The rows lie along a hidden order. The number after each row says roughly how far along it the row is, from 0 to 10. A new part has a new order.
[  7 -17   8 -17  -7   5  -3  12  -9  15   8  19   0  -5  13  12  -2  -7
 -32  14   9 -10  -9  -6 -12 -11   5   9   0  12  15  -7   8 -10  -4   6
  21  -1 -10  -4   8 -28   6 -14 -16   0   0  -6  21 -17   6  -2   7  11
 -17   0   1  -1]
7
[  0  -7 -41  -4  -5 -11 -31   0  22 -36 -12 -13 -48  -9  48 -16 -21   2
   6  14 -31  14   1  24 -35   8  12 -16  18   0  19  -3  19  20   9  29
  27  -2   3  13  10  -7   3  24 -32 -31  -4  20  10  63 -17  14  -6 -22
   8 -12  27   0]
4
[ -3  -3   4  12 -24  10  22 -12  -4   0 -12  -4 -63   8 -13 -21 -20  -4
 -16 -13  -3   6  53  -1  11  -2  18   8 -30  14  -2  -3 -17 -16  22   2
  11  -8 -33 -17 -28  -8 -12 -12  13   4   5   0   5 -26  12 -11 -32 -33
  -4  20  36  -2]
1
[  0  -2  30  10 -19  11  11 -31  17  14   4 -34  50   8 -12  -5 -13 -26
 -10  -6  15  18 -19 -13 -14 -16  22 -21   1  13  -6  17  13   1   8 -10
  -8  -4 -11  14  12 -24 -11 -30  -4  13   8 -17  27  -5 -10  -7  29 -14
  27  -5  -5 -13]
1
[  7   0  -3 -10   4   2  -3   8   3  -3   7  12  18  -2 -11   3  -3  -4
  -9   4  -9   7  10  -2 -11  15  -9 -19   5  -9   3   4  -5   0  -5   1
   2   0   1  10  -6   6  -3  -1   6  -4   0   8  10  -3  -7   0  -8   2
   7   0  -5  -2]
3
[  2  -1   9   9  -6   6   5 -10   5   9  -1 -17  21   6  -8  -4  -6 -14
  -7   2  12   7 -12 -10  -7  -5  12 -13   0   6  -2   9   6   0  -2  -6
  -2   1  -3   7   1 -14  -7 -17 -12  -1  -1 -10  11   0  -8 -10  25   0
  13  -2  -3  -7]
4
[  4 -16  -4 -18 -13  -5  -6   7  20  -3   1   7 -14   2  30 -15   4  31
 -12  14   4   6 -22 -18 -13   2  -7  -3  15  34  17 -12   0   9  -1 -16
  39  12   8  -9  16 -14  -4 -12  11 -25  12  29   2  -7 -28 -31  23 -18
  -3   9  -5  -2]
0
[  7   4   8  -5  -2   0  -4   3  18 -10  -6 -15   9   3   7   9   0   3
  -9 -14 -18   4  -6  -4  -4   0   8   5  -1   9 -11   6  -4 -13   1   3
  15 -12  -7   8  10  -1   0   2  -2 -17   9   9 -29  18  -5   3 -23   2
   8   3  -7  10]
3
[ -2  13  -4   1   0   1   0  -7  11  -5  -9 -13   0  -1  -9  -1  -2   3
  10 -11  -9   7  -4  -3   5  -7   5   1   2   1 -10   3   0  -4  10  -2
   3  -1   2   3   6   8   1   1  -7   0   3  -3 -16   5  -1  -4  -8   4
   0  -5   2  11]
4
[ -7   5  17  -4   5  -1  -5 -14  -7   5   0 -17   1  -3  10  -9   1  -4
  14  12   9 -14  -2  11   6 -10   9  -4  -1   0   7  -8  -1   3  10  22
  -4   4  10 -20  10  -6   7  -3  -2   7  11 -14  19   7   6  -2   2   1
 -14   0   3  15]
5
[-17   7 -31 -16   8 -16 -11  10  -7  -7  -7  27 -48 -17   2   3  16  17
  58 -13 -37  -8  25  20  29 -10 -11  53   7 -16   6 -20 -14   5  15  15
  -2   4   3 -10  -9  34  22  28   0   5   3   8 -13 -20  22  14 -63  11
 -31  -9  12  27]
6
[ -3   4 -15  -2  -6   5  -5 -11  11  11   8 -10 -18   0  22  -5   4   4
   2  -5   5  -3  20   9   8   2  -6  -4 -12  -6   0  -6   1  -5  -2  11
 -13  -5   7  -9  -8   8   1  16  -4  13  -6  -6   0 -12   4  -5  -8 -15
   2   2   1   5]
3
[-14   4 -36 -12  -6 -10   2 -23   7 -20 -42 -14 -35 -10  52  -8 -13 -19
  47  25 -26  19 -13  27   0 -29  17   6  13 -17  32   0  16  -8  61  32
  16  11   4  17  16 -29   4 -19 -54  -5   7 -17  46   7   7  -3   8   3
  -6 -20  24   3]
8
[-21   0 -16  14   9  10   0 -10  14  13  -6  -9 -20  10 -28 -24   3 -34
  18   8 -11 -12 -14  -2  -4 -13  34   6 -10 -13 -28  14   9 -13  -6  -9
 -23  -4  18   0  13  13   3  -5 -14  33  -3 -13  14  -5  15   2 -46  16
 -12  -9  29   3]
8
[  3  -5   2 -10  -4  -2   5  -1  -4  -5  -4   5   3   0  29   6  -2  -3
   3   2  -2   7  -8   7   0   3  -1  -6  -3  -3  10   0  -1  -4   7   6
   1   2  -4   6   4 -10  -1  -6  -9 -11   2   6  13   1  -3   8   1   2
   5  -2  -1  -4]
6
[-15  43  -9  26 -13  -3   4 -20  16 -23 -19 -18 -31   1   6   2  -2  13
  50 -32  11  10 -10   2  37  -1   4  19  15   8 -20  -7   4  16  19 -17
 -20   4   4  -8  -4  45   2   6 -18   0 -15 -11 -49  21 -10  17 -20  -9
   4 -12  18   5]
7
[ -7  11 -19 -19  37 -11 -30   3  14  11  10 -26  63 -10   8  23  38  11
  32  23   0 -12 -63   5  -9 -11 -11  -3  38 -25   4   2  27  16  -6   6
 -23  15  59  22  37  19  19  26 -25  16  -9 -18  -6  22  -8   3  47  46
   2 -29 -40  13]
10
[ -4   6 -17  -6   6  -5  -4   7   1  -8  -5   8 -18  -5  -5   2   6   8
  13  -2  -7  -4   7   1  10   1  -6  12   4  -6   1  -7  -4   0   4   3
   2   4   6  -6  -6   9   7  12  -2   1  -4   0 -13   0   5   2 -22   4
 -12  -2   3   7]
6
[  2  -2  30  -1 -28  14  14  10 -15  47  40  59  27  -5 -39   6 -34  -4
   3  27 -29   5 -29   0  10   3  -6  -1 -26   6   1 -20   1 -11 -10  28
  -7  18  -1  29 -36 -23  -6  -4 -11  33 -21  22   0  11 -19  25  52  32
  12  15   4 -11]
6
[  6  -5  -9  -3   1   2   4  14   1   2   0  11  13  -1 -20  -2   1  -4
  -8   1  -3   4  13  -6  -7   5  -2   1  -4 -10   9   7  -2  -3  -3  -2
   5   1  -1  12  -3  -7  -3  -7   1   0  -1   0  11 -12   2  -8  -2   5
   2  -1   1  -2]
4
[  1   6  -1  14   4   4 -19   6  10   1  17  -7   1   0 -48 -10  -1  15
 -12 -10   3 -10  16 -17  -6  11  -2   3  11  11 -21   0  -1  20 -27 -10
  -6  -2   6 -10 -11 -13   0  22  22   6  -9   1 -39  16  -4  -4  -7  -9
  -1   7   1   5]
1
[ -9  -8  39   0 -30   4   7 -39  24  14  12 -24  37   3  13  -1 -13 -27
  21 -18  -2  15 -17 -10 -15 -25  21  -4   1  12  -4  10   6   9  10  -8
 -11  -7 -14  15  21 -13  -3 -24  -8   6  12  -6  42 -11  -9   6   7  -9
  29 -11  -7  -5]
0
[  2 -12   0 -17  -5   4  -1   4 -10  16  -1  12 -12  -6  14   8   5 -12
 -25  11  14 -13  -4  -8 -12 -20  11  18   7  13  14  -5  16 -10   5   4
  24   0  -9 -12  14 -31   8 -18 -18   5   8 -21  20 -28  15 -11  -4  14
 -30  -2   6   4]
8
[  1   3   8  13   7   5  -2   4  -5  18  17  -1   9   1 -48  -5   6   7
 -15  -7  14 -11  10 -18   4  -1  -3   7  -2   8 -21   2  -4   2 -23 -13
  -8  -2   6  -9  -7   9   0   7  24  14  -5  -5 -20 -10   3 -11   1   2
  -5   6  -5   8]
2
[  1  16  20  18 -14  -5  17   6 -14 -40 -31  15 -12   0 -50   1 -20  -4
  17 -14  -4  21 -13 -15   8  10  11   2  24  12  -9   8 -10  17  14 -23
   9   9 -21   4   3  25  -5 -32   3 -21   2   6 -24  25 -13  15 -17  12
  -3  -1  16  -4]
6
[-11   8 -18  -2  10   3  -4 -18   7  18  -4 -17   1  -5  -4  -5  14  -4
  10   9  -1  -7  -2   1   7 -23   3  14  -1 -10  -1   0   9  -6  14  10
  -9   6  18   0   2  -8   4   5 -12  28   0 -30   7 -16  12 -17   8  15
 -17  -9   0  12]
4
[-13  24  -6  10  -7   2   6 -27  13  -3 -16 -23  -5  -3 -25  -6  -3  -9
  43 -13  -4  15  -2  -4  16 -25  11  10  22  -2  -9   3   6   8  28  -5
 -16   8   5   8   0   8  -1 -13 -12  19   1 -25  -4  -9   0  -5 -17   1
   3 -13   8  10]
3
[ -9  -2 -16  26  33 -17  -5 -13  11 -26 -15 -47   1  14  11 -18  31  10
   7  -8  -5   2  28   5   5   8   0 -12  -5 -21 -20  21 -21   9  -2  -5
 -20 -10  12   1   9  20 -10  22  38 -21  10   9  -5  19   6 -18 -14 -32
  22   0  -7   0]
0
[-13   6  15  12  -7  -5   0 -13  -3 -20  -3 -25  -9   4  29  -8   4   7
  10  -3  20 -18 -15   9  18 -16  16  19  -9  19  -6 -12   3   3   4  -2
  -9  -1  -4 -20   9   1   6   6  -6   2   3 -10 -13  18   1   8   5  -5
  -9   4   5   1]
8
[ -6  -3 -20  22  27 -12  -7 -11  13 -28 -22 -48 -14  10   7 -18  30   9
   2 -17   7   0  26   6  -5   6   2 -12   4 -15 -10  19 -15  10   0 -20
  -5 -12  10  -4  18  20  -3  17  31 -23  14   1  -3   8   5 -17 -21 -25
  12  -3  -6   2]
1
[ -2  -2 -15  -8   2   2  -9  -7  11  20  13 -11   6  -2  27   0  11   7
  -5   4   1 -12   6   8  -2  -5  -6   2  -9  -7   4  -4   5  -7  -6  14
  -7  -4  13  -2   6  -9   3  18 -11  16  -1  -9  10 -11   3  -6   6  -8
   1   2  -8   5]
4
[ -4  19 -26   8  28 -16 -12 -11  14 -36 -30 -51 -16   9  32 -12  34   6
 -10 -24  19  -3  31   4 -11   4   6  -6  14 -10  -7  21  -6   8   2 -26
   1 -17  -2 -21  30  21  -1  10  25 -30  22  -9   6  -1  15 -23 -44 -36
  -2  -9  -7   5]
2
[ -1   2  24   4 -22   5   8 -20  16   2   9 -30  20   4  10   1 -15 -15
   4 -15   3  14 -16  -3  -8  -8  12 -15   2   8  -5   8   6   8   3 -12
 -13  -4 -12  10   8   0  -6 -19  -2   0   7   0  19   0 -13   7  11  -9
  27  -7  -5  -7]
2
[  1   7  16   6  -3  -5   9  13  -7 -25 -15  12   7   0 -28   8 -14  10
   9 -13  -5  13 -20  -7   1  17   2 -10  20   6  -5   4  -8  23  -3 -18
   3   3  -9   5   0  24  -3 -14   0 -27  -2  15 -26  30 -17  22  -4   7
   7  -8   3  -7]
7
[ -1  -5  -7  -5   7   1  -6  -3   2  17   7  -4   9   0  16  -1   7   0
  -6   6   3  -8   3   3  -3  -6  -1   3  -4  -7   4  -2   3  -7  -1  10
  -4   1   7   1   4 -11   1   7  -2  16   0  -7  12  -8   6  -6   9  -1
  -1   0  -6   2]
4
[  8  -2   4 -17   4   2   2   9 -11  31  12  21  17  13  32   0  -7   1
 -11  -1  22   6   9  -2 -13  23 -18 -21  -4  -9  -5   0  -2 -19 -12 -10
   7   0  -4  -1  29  -4   4  18  -6  -4  -1  33  25   9   2 -11 -23  -2
   0  -1   1  -4]
7
[ -2  16 -12 -12   9   1   5  -3  -9  21  -5  10  12   8   8  -1 -11  -1
  11  -6  26   9   5  -2   7  17 -18 -21   8 -12  -2  -2   7 -10  -2 -12
  -7   8   5  -2  21  20   4  16 -11   4  -9  15  21 -26   1 -10 -23  -3
  -2  -9   4  -1]
8
[ -9  58 -34 -19  28   5  15 -21 -14  41 -29   9   5  15  -1 -13 -13  -6
  56 -14  41  28  26  -9  21  14 -30 -24  27 -33 -23  -5  17 -34  20 -29
 -21  21  17  -3  50  44  14  29 -37  28 -12  16  27   6  12 -34 -59   2
 -14 -25  28  12]
10
[  9 -12 -29  17  -6   1  20  15  11   9  -4  27   0   8 -29   8   6  -5
 -22 -12 -13   8 -21 -20  -2  14  -6  33  -7   9 -16  16   9 -12 -11 -28
  11  -1 -21  37  -5 -10 -11   1  -7  12 -19   8  -7 -24   7  -8   7   4
  11  -1   3 -19]
6
[ -8 -16   5   5  13   7   1  -1  -4  26   7  -3   3   5 -19 -12   6 -32
 -10  16  -7 -19  -1   2 -12 -15  25  10 -24 -11 -12  13   4 -20 -10   7
 -15  -7   2   2   9 -24   3  -6  -5  28   4 -14  26  -9  24  -2 -11  15
 -10   0  13   0]
8
[  6  -1  59 -19  -3   5  52  -3 -43  32   2  34  62  12   4  47  24 -21
  -8 -11  35  -8 -14  -2  51  -8 -21  10 -36 -13  11   2 -28 -41  11 -34
 -27   1 -17  -3   0 -16  -4 -50  20  34  15 -12  33 -63  11   7  12  34
   0  10 -40 -15]
10
[  0   8 -11  -6  15   2   7  -7  -5  25 -12  -2  17   6  -1  -6  -2  -5
   9   6  10   5   7  -8   1  -9  -5   2   3  -8  -9   5   6 -27  10  -3
   7   7   7   3  28  -9   4   6 -11  16   3   0  16  -2  11 -25 -23   5
 -10  -7   9   9]
6
